Below are the code and all the weights of a small trained network. Each question names an input and a class and asks about switching units off, where a switched-off unit gives its printed mean instead of its output.

import numpy as np


def w(rows, s, z=0):
    codes = np.array(rows[::2]) - 128.0
    scale = np.full(codes.shape[1], s)
    scale[-1] = z or s
    return codes * scale


def norm(h):
    return h / np.sqrt((h * h).mean(-1, keepdims=True) + 1e-5)


def f(y):
    return np.maximum(y, 0)


def log_softmax(a):
    a = a - a.max(-1, keepdims=True)
    return a - np.log(np.exp(a).sum(-1, keepdims=True))


def net(x, mask):
    res = np.array(x, float).reshape(1, 2) / 4 @ E
    u = 0
    for l in range(3):
        y = f(norm(res) @ A[l][:, :-1].T + A[l][:, -1])
        res = res + np.where(mask[u : u + 6], y, B[l][:, -1]) @ B[l][:, :-1]
        u += 6
    return log_softmax(norm(res)[-1] @ U[:, :-1].T + U[:, -1])


A, B = {}, {}
E = w([
[99,8,76,93,195,119,177,204],'x0',
[156,136,224,62,154,140,149,123],'x1',
],0.011)
A[0] = w([
[131,3,146,110,87,210,112,166,155],'0.n1',
[56,198,114,196,137,65,119,112,85],'0.n2',
[158,115,56,188,124,80,112,100,124],'0.n3',
[76,117,86,145,183,150,207,131,136],'0.n4',
[80,79,244,113,122,93,20,125,13],'0.n5',
[166,75,207,128,140,119,166,152,7],'0.n6',
],0.0065,0.002)
B[0] = w([
[65,213,179,242,142,98,159,43,253],'0.n1',
[144,80,244,112,178,194,236,222,223],'0.n2',
[64,144,61,25,91,62,165,41,237],'0.n3',
[149,234,214,175,85,235,1,121,237],'0.n4',
[55,112,106,42,89,43,212,73,176],'0.n5',
[123,133,135,24,101,201,145,39,204],'0.n6',
],0.0051,0.0044)
A[1] = w([
[86,1,53,178,210,189,193,234,201],'1.n1',
[96,218,160,197,205,44,78,66,86],'1.n2',
[89,9,201,45,241,40,103,248,185],'1.n3',
[45,77,193,110,186,111,134,86,1],'1.n4',
[101,50,105,58,188,197,172,144,205],'1.n5',
[135,108,198,15,96,172,154,81,179],'1.n6',
],0.0051,0.0014)
B[1] = w([
[208,241,182,207,24,146,91,96,246],'1.n1',
[63,81,132,155,88,166,58,238,197],'1.n2',
[213,255,240,175,153,103,104,106,213],'1.n3',
[148,126,96,124,86,73,99,127,194],'1.n4',
[132,148,189,167,28,211,105,150,214],'1.n5',
[79,49,36,134,175,168,112,135,254],'1.n6',
],0.0069,0.0056)
A[2] = w([
[164,140,180,34,242,107,162,128,62],'2.n1',
[56,51,80,118,127,196,163,162,55],'2.n2',
[172,143,94,181,63,73,46,76,251],'2.n3',
[185,93,175,52,139,160,204,144,16],'2.n4',
[177,167,194,81,67,139,93,90,156],'2.n5',
[145,132,1,143,124,104,127,155,108],'2.n6',
],0.0088,0.0016)
B[2] = w([
[123,63,7,77,101,94,183,57,164],'2.n1',
[100,152,154,166,153,151,51,168,158],'2.n2',
[167,70,161,85,197,129,154,128,254],'2.n3',
[92,126,78,97,77,64,104,100,160],'2.n4',
[141,120,105,166,139,103,162,158,250],'2.n5',
[62,167,98,32,94,85,160,101,163],'2.n6',
],0.011,0.0097)
U = w([
[208,155,204,220,135,137,176,136,149],'0',
[88,114,58,36,91,88,184,46,142],'1',
[46,139,131,145,157,194,3,181,141],'2',
[207,138,63,66,188,127,61,193,2],'3',
[195,126,90,65,143,86,52,210,24],'4',
],0.018,0.017)

Each question gives the input, the list of numbers given to net, and the class t.
The units are the neurons (one row each of A and B). Each row of codes is followed by its name. A weight is (code - 128) times the scale printed after its matrix; where a second scale follows, it is the last column's (A, B and U).
mask holds one flag per neuron, layer by layer. A switched-off neuron (its flag False) gives its mean, the last column of its row in B, instead of its output. The means were averaged over made-up inputs and are rounded, as every weight is.
A unit's drop is (log p(t) with every unit on - log p(t) with that unit switched off) / (log p(t) with every unit on - log p(t) with every unit switched off).
The circuit of an input: a set's keep is (log p(t) with only the set's units on - log p(t) with every unit switched off) / (log p(t) with every unit on - log p(t) with every unit switched off). Starting from the 12 units with the biggest drops (on a tie, the unit counted first), units are removed one at a time, each time the one whose removal leaves the highest keep (on an exact tie, the one counted first), for as long as the keep stays at least 0.8.
units of the circuit, in order: the units of the circuit, biggest drop first
k most important neurons: the k neurons with the biggest drops, biggest first
top k neurons in layer l: the k neurons of layer l with the biggest drops, biggest first
drop of u: that unit's drop, to one decimal
input [5,-4], class 0: units of the circuit, in order => [1.n1]
input [-3,0], class 2: 2 most important neurons => [1.n1; 1.n3]
input [8,-8], class 0: 4 most important neurons => [1.n1; 1.n6; 2.n1; 0.n4]
input [3,1], class 2: top 2 neurons in layer 0 => [0.n4; 0.n1]
input [-2,0], class 2: 2 most important neurons => [1.n1; 1.n3]
input [0,3], class 2: 2 most important neurons => [1.n6; 0.n6]
input [-2,3], class 2: 3 most important neurons => [1.n6; 1.n3; 1.n1]
input [-5,6], class 1: top 2 neurons in layer 0 => [0.n1; 0.n4]
input [-3,-5], class 1: 2 most important neurons => [1.n3; 1.n1]
input [-6,-8], class 1: 3 most important neurons => [1.n1; 1.n3; 0.n3]
input [1,-3], class 2: 4 most important neurons => [0.n4; 1.n1; 0.n3; 2.n2]
input [0,-3], class 2: top 3 neurons in layer 1 => [1.n3; 1.n1; 1.n4]
input [-3,3], class 2: drop of 1.n1 => 1.3
input [2,5], class 1: drop of 0.n3 => 0.0
input [2,3], class 2: top neuron in layer 1 => [1.n6]
input [-6,8], class 1: drop of 1.n1 => 0.5
input [2,0], class 2: drop of 1.n2 => 0.1
